Below is a small trained network, with its code and all its weights. Each question gives an input and a class and asks what happens when units are switched off, that is, made to give their printed mean instead of their output.

import numpy as np


def w(rows, s, z=0):
    codes = np.array(rows[::2]) - 128.0
    scale = np.full(codes.shape[1], s)
    scale[-1] = z or s
    return codes * scale


def norm(h):
    return h / np.sqrt((h * h).mean(-1, keepdims=True) + 1e-5)


def f(y):
    return y / 2 * (1 + np.tanh(0.7978845608 * (y + 0.044715 * y**3)))


def log_softmax(a):
    a = a - a.max(-1, keepdims=True)
    return a - np.log(np.exp(a).sum(-1, keepdims=True))


def net(x, mask):
    res = np.array(x, float).reshape(1, 5) / 4 @ E
    u = 0
    for l in range(3):
        y = f(norm(res) @ A[l][:, :-1].T + A[l][:, -1])
        res = res + np.where(mask[u : u + 4], y, B[l][:, -1]) @ B[l][:, :-1]
        u += 4
    return log_softmax(norm(res)[-1] @ U[:, :-1].T + U[:, -1])


A, B = {}, {}
E = w([
[59,22,127],'x0',
[148,182,65],'x1',
[254,103,106],'x2',
[120,187,233],'x3',
[136,112,211],'x4',
],0.0044)
A[0] = w([
[122,75,59,91],'0.n1',
[191,132,54,99],'0.n2',
[222,2,169,114],'0.n3',
[192,149,115,3],'0.n4',
],0.0044,0.0045)
B[0] = w([
[232,106,170,106],'0.n1',
[221,136,153,142],'0.n2',
[14,131,142,230],'0.n3',
[94,4,125,9],'0.n4',
],0.0039,0.0011)
A[1] = w([
[95,106,47,71],'1.n1',
[221,84,254,251],'1.n2',
[41,218,158,46],'1.n3',
[96,107,38,140],'1.n4',
],0.0073,0.0028)
B[1] = w([
[207,153,133,141],'1.n1',
[65,231,1,253],'1.n2',
[57,145,184,171],'1.n3',
[200,138,132,166],'1.n4',
],0.0081,0.0043)
A[2] = w([
[109,69,131,197],'2.n1',
[199,2,205,219],'2.n2',
[56,195,148,109],'2.n3',
[217,234,122,253],'2.n4',
],0.0069,0.0017)
B[2] = w([
[168,62,141,134],'2.n1',
[100,70,222,137],'2.n2',
[124,254,128,213],'2.n3',
[242,125,38,254],'2.n4',
],0.0079,0.0041)
U = w([
[31,216,193,255],'0',
[77,64,209,36],'1',
[254,160,33,212],'2',
],0.0093,0.0038)

Each question gives the input, the list of numbers given to net, and the class t.
The units are the neurons (one row each of A and B). Each row of codes is followed by its name. A weight is (code - 128) times the scale printed after its matrix; where a second scale follows, it is the last column's (A, B and U).
mask holds one flag per neuron, layer by layer. A switched-off neuron (its flag False) gives its mean, the last column of its row in B, instead of its output. The means were averaged over made-up inputs and are rounded, as every weight is.
A unit's drop is (log p(t) with every unit on - log p(t) with that unit switched off) / (log p(t) with every unit on - log p(t) with every unit switched off).
The circuit of an input: a set's keep is (log p(t) with only the set's units on - log p(t) with every unit switched off) / (log p(t) with every unit on - log p(t) with every unit switched off). Starting from all 12 units, units are removed one at a time, each time the one whose removal leaves the highest keep (on an exact tie, the one counted first), for as long as the keep stays at least 0.8.
units of the circuit, in order: the units of the circuit, biggest drop first
most important unit: the unit with the biggest drop
k most important neurons: the k neurons with the biggest drops, biggest first
k most important neurons of layer l: the k neurons of layer l with the biggest drops, biggest first
drop of u: that unit's drop, to one decimal
input [6,-1,5,4,8], class 0: most important unit	1.n2
input [3,-8,6,-6,-1], class 1: units of the circuit, in order	[2.n4, 2.n2]
input [1,-7,1,-7,-2], class 1: 2 most important neurons	[1.n2, 2.n2]
input [8,-3,3,2,3], class 0: 2 most important neurons	[2.n4, 1.n2]
input [2,-8,3,-2,5], class 0: 3 most important neurons	[1.n2, 2.n4, 0.n3]
input [0,-1,6,-2,8], class 0: 2 most important neurons	[1.n2, 0.n3]
input [7,-1,4,5,-7], class 1: 2 most important neurons	[1.n2, 0.n3]
input [2,-5,8,0,4], class 0: units of the circuit, in order	[0.n3, 2.n4]
input [0,-8,2,2,-1], class 0: 2 most important neurons	[0.n3, 2.n4]
input [7,-5,-1,-2,-7], class 1: 3 most important neurons	[1.n2, 2.n2, 2.n4]
input [5,-7,-7,-3,0], class 1: 2 most important neurons	[1.n2, 2.n1]
input [5,-5,-6,-6,-6], class 1: 3 most important neurons	[1.n2, 2.n4, 2.n2]
input [5,-2,-5,-5,6], class 1: 2 most important neurons of layer 2	[2.n1, 2.n3]
input [2,-1,2,1,8], class 0: units of the circuit, in order	[2.n4]
input [6,4,2,-3,5], class 1: drop of 2.n4	0.2
input [4,-7,-1,3,-8], class 1: drop of 1.n2	1.0
input [2,-8,4,-7,0], class 1: drop of 0.n3	0.4
input [7,-8,8,-6,-2], class 1: drop of 2.n2	0.3
